Each row has a class, written after it.
[-394  -90  118 -343  -53 -165   62   73 -100 -171 -160  -37 -226    1
   92  -99 -263 -313  227  -11   98 -153  -18   66 -148  -28  -87 -475
  199   -7 -335   86  -85   27]
lem
[-317  208  103  283  -58 -205 -187 -356  293  -34 -200  -78 -107  159
  -13 -120   33  -15  120 -193  163 -200   88   43 -161  201 -427  -55
  -55  -67   64  108   52   56]
lem
[ 241  -76   30  229  158  -64  405  -84   39   32   -6   10   38   88
 -395 -163   14 -136   32   62  -51  180   82 -201   89  -48  130 -126
  266  158 -185  -53  -50  137]
Seru
[-285   19  101 -418  -54 -244    7  -88 -105 -133 -404 -158 -319   -1
 -181 -131   -8 -272  312   25 -113 -217   91  111  -92   37 -235 -523
  184   -8 -193   55  -47  320]
lelo
[  -8    9 -169  393   10  105  234  236  -32 -236  120   50 -198  -69
 -175    9 -239   29  -80  -49 -139  -38  -70  -35  342 -192  293 -218
  412  324 -237   39 -150  -50]
vad
[  54   66  159   88    4  189    9 -165   45 -278   81  102  192  109
  300 -145   94 -117 -160  -10  235  -99  -18  -44  158  149 -330 -154
  -10  159   35   22 -122  -39]
rodo
[-137  -54  290 -164 -118  581   10 -192  -60 -275    5   55  155  148
  328 -222   41 -206   63  -50  285 -168 -228  -85   22   23  -67 -258
   59  151  -78   23 -151   -5]
rodo
[  21  112  195  353   41  217   75 -286   78 -278    3  227  316  268
  376 -119  112 -140 -152   17  308 -144   14 -123  270  205 -296  -13
   10  161   56   45 -169  -75]
sasuf
[ -30   69  364   59   14  282  128 -327  143 -308 -102  286  128  319
  591 -139  298  -71 -154   37  239   66 -126 -117    5  150 -352  -84
 -134  -92  -59   62  -70   18]
Seru
[-313 -314  205  152  -43   88   -1 -399  -65  163  129   89  330   43
  -31   -4 -109 -153  206 -120  450 -263 -179 -166  -57   58 -202   38
  178 -345 -104  347   -7 -188]
vad
[ 163 -249  209  125  127  360  135  -98 -258  -61  172   71  279  234
 -171 -216  210 -222 -210   18 -205   93  -12 -359  277  117   53   63
   80  168   47   86 -121   11]
Zom
[  33 -191  174  218    3  112  465  -77 -127 -165   37  146  137  120
  129  -70   76  -65   42 -140   42  177  -93 -115  165 -286  258  -56
   84   94 -279   86  -79   83]
kudat
[-134   21 -203  143 -106  381  -71  -49 -121   39   -4  -83  -42 -245
 -314 -151 -368  -93 -281  202  167 -393 -362  118  186  -60   51 -253
   95   74   39   67   14 -248]
faraf
[-242 -104   52  208   23 -337   33 -359    1   92  127  -64  321   29
 -116  -22 -254 -156  117 -101  435 -179   21 -145  -55  112 -116 -166
  157  -44   50   56  -67 -149]
Seru
[-332 -138  -72  290 -136 -221  -89 -171  123   66 -102  -73   -3   34
 -129   26 -273   70  100 -131  222 -153  116   38   27  165 -124 -119
  219 -197  -67  187   64  -10]
vad
[-122   69  -78  531  199 -452   22 -104  261  189  -12   11   95   98
 -315   -6   15  113   78 -124   52    4   -6   32  -60  115 -175  238
   62 -315  -33  113   80  -24]
kudat
[  54  -35   23   -5  -30  430 -235 -217 -175   -5  -93  192  -33   16
 -255 -236  153 -302 -370  195  -81 -202 -289   76  242   87 -216  -43
  -36 -103  -84  143   62   -4]
lelo
[-243   16   24    5 -319  355  -14   17 -205   24  -35  -80   83 -142
  143 -148 -129  -43 -308  279  353 -182 -353 -138    1 -110  -33 -378
 -128   -1  193  -70  -45 -246]
vad
[  88 -220  150  235  -89  252  104 -143    1 -113   -8   73 -125   60
 -112   32   52  -66   64  -21 -110   76   65  -41   75   86  244   31
  252   63 -210  118  -93   29]
Tav
[ -51  -61   80 -266  -54  331  -10 -222 -207  -85   -4  175  149   82
  -32 -325  128 -292 -448  159   24  -58 -379   44  123 -129  -81 -363
 -191  137  -26    4   17   59]
fasig
[-252  -38  245  278   82   73 -203 -328  244 -347  110   68  134  191
  160  135   83  -83   41 -131  222  -34 -215 -119 -117  147 -312   -1
 -150   11 -104  148  -39 -176]
kudat
[-340  149   15 -146 -107 -341  247 -131  103 -205 -367  -38 -349   18
  -78  -87 -249 -347  404   11   10 -185  -14  387  -27  -87 -103 -501
  165  -25 -449    5 -128  323]
rodo
[ 132    8  165  484   43  201  228  202  139 -529   75   49  -17  156
    0   42  101  116   10 -204 -288  116 -121  -63  428  -47  191   19
  326  336 -237   69  -92   55]
kudat
[-101  -30   63  169  -43  -44    5 -353    5  122   25  -19  243  142
   93   23  -19  -28   63  -58  253    3  126   -7   17  109 -102   86
 -101   44  -15  131  -12  -54]
vad
[-413  -41   87 -329  -28 -162    1    9  -37 -268 -222    0 -281  131
  235  -56 -144 -255  178   -4  251 -170   17  189 -111   -7 -279 -410
  -24 -149 -301   85  -64  253]
vad
[-126 -247 -137 -112 -189  246  189  -35 -203   74  112  -10  135 -295
 -161 -176 -398 -173 -216  130   62 -201 -248   11  191 -234  121 -535
  176   20  -54  122   34 -188]
Gelot
[-376  -91  -74 -541 -160 -160  -88    9   -8  -28 -326 -141 -447 -145
 -143  -61 -267 -281  296   87   67 -316   48  227 -206  -84 -160 -566
  195  -53 -253   66   13  279]
sasuf
[ -34 -128   97 -392  -40  277 -112 -363 -201  184   -4  109   47 -164
 -418 -343   33 -489 -252  144  139 -208 -476 -105  -69 -254  -88 -258
 -122   80   30  101   91  -44]
lem
[ 135 -263   58  290   22  167  257  200 -147 -180   67   19   77  137
 -133   15   69  140   83 -114 -191  243  -25 -188  178  -26  263   56
  227  -32 -252  197  -55  -20]
Seru
[  12  203   79  332  -42  272  142 -165   60 -256   16   89  230  128
  436 -156  -43 -229  -83  -63  229 -208   26  -21  272  -17 -290 -153
  101  299  -44   44 -180  -72]
lem
[-201 -111  -93  135   47 -283 -103 -302   61  160 -237   80   16  217
 -291    1 -269  -50  184 -122  131  -87  -22  140  -20  293  -97  107
  337 -558 -111  371  159   92]
faraf
[-327   33    0  327  -52 -425    2 -409  129  186 -217   46   38   80
 -198   24 -251  -81  143 -124  265 -239  -45   67  -82  125 -150   84
  222 -295 -113  180  138   12]
vad
[-219   25   71 -386  -89 -177   43 -143   42 -220 -271  -28 -314  100
   14 -100  -27 -225  242  109  105 -164  117  231  -65   44 -343 -448
  -62    2 -321  -50  -66  352]
vad
[ 197 -117  -18  287   14  265  181  156  -98 -159  101  -75   57  -27
  -98  -23 -103   17  -90  -17  -51   98   -1  -74  253  -13  238   41
  242  245 -108   53  -80  -53]
fasig
[-193  344 -191  -37  -40 -258  106   53   38   48 -354 -141 -295  -91
 -234  -63 -170 -158  141  145  221 -290  -28  272   19 -217 -212 -363
   40   50 -144    0  101  294]
Seru
[-376  -41   21 -500 -202 -234  -51   63 -230  -99 -255    1 -152   27
   49 -149 -281 -309  136  -18   -5 -232  159  199  -12   52 -184 -616
  119  -85 -171   69  -12  149]
Zom
[-357   60    4  404  -29  -92  -55 -300   44   63 -181   -9   71  178
  -99  -49 -176  -37  -15 -190  141 -231  -84   -1   58   91 -198   12
  154 -200  -40  248  158  -11]
fasig
[ 210   96 -183  899   -3  -34  497  124   66  -74  151   19   20  -27
  -86  149 -158  188 -162   63    1   73   -2   -8  428 -187  289  203
  265  242 -266   41   15  -69]
Seru
[-276  -30    8  120 -243  251   38  -52 -283    0  -11 -130  -37 -230
 -151  -43 -238 -145  -63  253  198 -346 -378  -19  147 -125  124 -262
   11   32  -29   54 -109 -309]
faraf
[-328   70  196 -430  -68   25   89   98 -233 -273 -265    0 -399  -10
   91  -78  101 -164  168   68  -55  -89  -91  120 -141 -159  -72 -414
 -230   63 -268  -28  -65  189]
lelo
[-125 -121   -7  199 -126  285  -10  -90  -78 -189   11  104 -104 -116
 -164   40 -408  -93 -202   83  148 -263 -360  141   72  106   61 -163
  291 -282  -92  185   92 -179]
lelo
[-176  -77  114  465  113   56 -263  -85  140 -137  137  -24  -14  100
 -321   60    8  -65  126 -244  116 -101  -63  -30  -35  156 -118    3
  204 -137  -69  233  -92 -169]
fasig
[  96  -91  119 -257   -9  286  -76 -368 -208   -9  114  -25   76 -124
 -112 -285  178 -376 -257  188  265  -22 -258  -61  -65  -43 -179 -196
 -217  201   19   73  -74   26]
Seru
[-288 -104   81 -264  -32 -395  328 -193  -37   83 -251  -70  -37   18
 -173 -149 -131 -254  353  -27  -60 -141  -20   89  -20 -130 -163 -358
  135 -205 -322  135   56  263]
Tav
[  33   33   80  563 -104  207  181  134   44 -186   82  -30 -167 -122
  -51   -6  150  118   -9 -197  -49  -52   -2 -193  183 -280   80   80
   83  319  -65   67  -25   16]
lelo
[  61   23  154 -150  -41  166  217 -337   39 -281 -190  126  244  187
  379 -211   42 -264  -84  145  120  -84   32  -32  180  121 -237 -311
   29  265  -59  -90 -127  171]
lelo
[   4 -115   47  590   11   92  261  -89  133 -112  274  -73   68   21
 -235  -46  -23   -6   31  -97   20  -67  -68 -237  309 -125   84  -19
  301  360 -156  100 -134  -56]
Tav
[  82   29  -95  223  -81  119   -7 -332 -126  151 -105   66  148    2
 -451 -212    9 -335  -93   14 -267 -178 -101   55  364  -15 -110  104
   26   33  -76   77   64  173]
sasuf
[  -6   45   14  421 -185   68  423  -46  151 -232   60   78  -62   76
  376   79   15  224    9  -74  216   90   41  -45  257 -288  142    4
   58  323 -194  -89  -25  220]
sasuf
[ 202 -126   92  277  110  152  253 -208   11  -39   95   80   54  113
  -90    3  318   73  -91    4  -82   78 -126 -125  143 -184  142  245
  -49   86 -137  -32   21  145]
sasuf
[ 343 -286  111    7   42  268  353  168 -303  -93  133  172  210   20
 -117 -174  179  -48  -81  -38 -169  214  -48 -184  295 -195  343  -17
   92   15  -90  109  -44   32]
Gelot
[-321   34 -102  400    3 -277   31 -113  175  -15  -18   67 -110   10
 -163   50 -430  -88  231 -264  161 -172   10  168   67   18   19  -46
  328  -86 -248  208  -61  -84]
Tav
[ 207 -265   74  255   17  334  159  -65  -22  -64  -89  186  -39  194
 -365 -115  131   35  -35  -30 -299   99  -68  -50  307  132   83  132
  390 -299 -280  242  163  232]
Gelot
[-362   73   17  572   49 -301  -50 -494  255   92 -108   72   86  330
  -55   19 -142  -81   81 -117  223 -268   -9    1   99  316 -289  183
  339 -311  -98  160   84  114]
rodo
[  29 -127   -7  647   75  116  208 -193  149 -186  117   -1 -117   23
 -277   37  -97  -33  -28   16  -18 -192 -230 -111  355    4   17  217
  423    5 -241  183   12   51]
lem
[ 191 -148   -8  432   81  461  107   16  -80 -261  292  -37   65   -4
 -159   45 -178  -73  -35  -31    1 -144  -52  -63  460  100  142   76
  502  307 -257  126 -140 -102]
rodo
[-150  118 -139  189 -152  -77    5 -109  102   84   10  -37   23 -225
  -79   -1 -184    5 -151  302  178 -245 -191   21   42  -31  -24 -171
 -156  -52  216 -138   27 -179]
lem
[ 120 -371    2  227   64 -110  236  -95  -13  -51   95  163   75   70
 -324  -63 -217 -249   95   14  -33   90   42 -164  195  133  327   84
  479   38 -200  158 -153   45]
lelo
[-264  -54  109 -684 -133 -130 -102  -97 -136 -133 -338 -128 -299  -79
  -10  -70  -74 -379  290  183  134 -143  196  222 -334   71 -229 -575
 -250  -37 -110  -18  -37  270]
kudat
[-228  -51  125  200  -29  -81  112 -281   -7  104 -115  -49  -30  -23
 -105   18  -43  -24  259 -122  181  -94  -40  -94  -52  -66  -63  106
  -17 -180 -110  242  106  -13]
fasig
[ -61    7   90   67 -124  119  130    1   27 -319   16  -29  -41  -56
  224  -77  -16   19   40 -104   54   32   51   42  209  -39  -75 -285
    3  237 -113    3 -156   49]
Seru
[ -19 -195  101  227 -120  244  265 -228  -16 -118  -44   12 -109   40
 -187  -68 -180 -129  154  -49  -85 -119  -27   -1  224   20  241   60
  311   81 -285  134   34  180]
faraf
[ 142   27   30 -129   83  501 -107 -403 -175    0   93  174  132  -65
 -223 -224   92 -333 -423  224   70 -239 -522   -1   74  -68 -152  -61
  -87  115  -18   23   34 -108]
sasuf
[ 117 -183   -3 -280   22  245    6 -176 -235  161  156   76  271  -96
   -9 -321  174 -216 -345   31  146   75 -158  -40   61 -221  -81 -209
 -267  100   38   86    5  -33]
rodo
[ 179 -289  176  144   45  376  157 -295  -95 -159  131   77   40   95
 -163  118  -37 -137   26   51 -112   24  -75  -97  249  111  182  219
  198    0 -286   97   64   62]
Zom
[  88 -197  180   48  -63  694  240   16 -236  -78   41   27  -24   29
 -262 -248   86 -167 -127  -18 -147    8 -216 -112  132 -198  287 -304
  326  247 -178   83 -108   36]
sasuf
[  67  -25 -236    8  -21 -117  -64 -204 -119  156  113  175  136  -99
 -138 -278  150  -78 -347  130  296  -66 -218   68  107 -196 -112 -125
 -231  -16    0  -72  -41   12]
rodo
[ 153 -246   74  433   55  102  167 -142  -65  -23  152  185   14   74
 -329  -16  -73 -129   38 -122   64  -49  -17  -54  296   55  167  244
  427 -167 -203  230  -33   67]
vad
[  75 -181  351 -144   89  475  -63 -280 -214 -232   26  103  364  180
   73 -309  228 -329  -99  -29  178  -69  -76 -238   79  259 -366 -211
   64   51   -4   75 -162  -16]
faraf
[ 152   98  170  227  -52  636   46 -134   25 -415  -54   36  156  208
  323 -101    1 -102 -120  -32  103    8  112   96  154  272 -135 -271
  231  360 -133   13 -199  -32]
faraf
[  97  191  204   42  -53  454  163 -318   47 -301  -24  131   59   64
  322 -181   41 -231 -112   61  244  -90   49   38   89   55 -121 -271
 -114  462    0  -66 -185    0]
rodo
[-250   43   79  334   41 -386 -235 -269   19  -56  -94   46  -42  163
 -168  135 -112  -53  133 -230   30  -36   77   89   10  331 -123  219
   65 -208  -93  231  -14 -102]
vad
[ 113   40  -14  676  148  -98  283   85  221 -408  220  152 -173  123
  138  188  -84  148 -109 -146   98  102   37  -55  276  -66  162   91
  332  244 -242   62 -109  -16]
Seru
[-306 -108  -63 -137 -287  195 -113  151 -243   55  -18  -16   80 -202
  -65 -189 -122    1 -280   75  145 -227 -313  -91   54 -217  -99 -553
  -39 -165  185   37   90 -162]
kudat
[ 175 -402   12  528   38  -24  252   99 -106 -123  293  -74  264  -57
 -211  131  -31   33  105 -173 -148   14  136 -326  441  -24  130  284
  286  166 -133  213  -70  -45]
rodo
[-220   80  -76   91 -201  237  -14  -60 -237  -61   46  -14  157 -123
 -217 -260 -329 -235 -157   98  209 -340 -284   43  288  -19   20 -509
  131   99  108  -71 -179 -192]
rodo
[  -7  -63 -170 -178 -124  -72  -98 -285 -247  323  -70   45   14 -197
 -374 -234  -20 -291 -332  255  106 -234 -326   24  126 -191  -73  -56
  -99  -60   52   79  163   47]
lelo
[ 280 -283  205  219  189  114  153  -14 -102  -90  255  -13   93  -62
 -367  158  221  -14  179  -78 -330  111   26 -254   88   34  170  297
  161   31 -149   47  -61  -45]
Zom
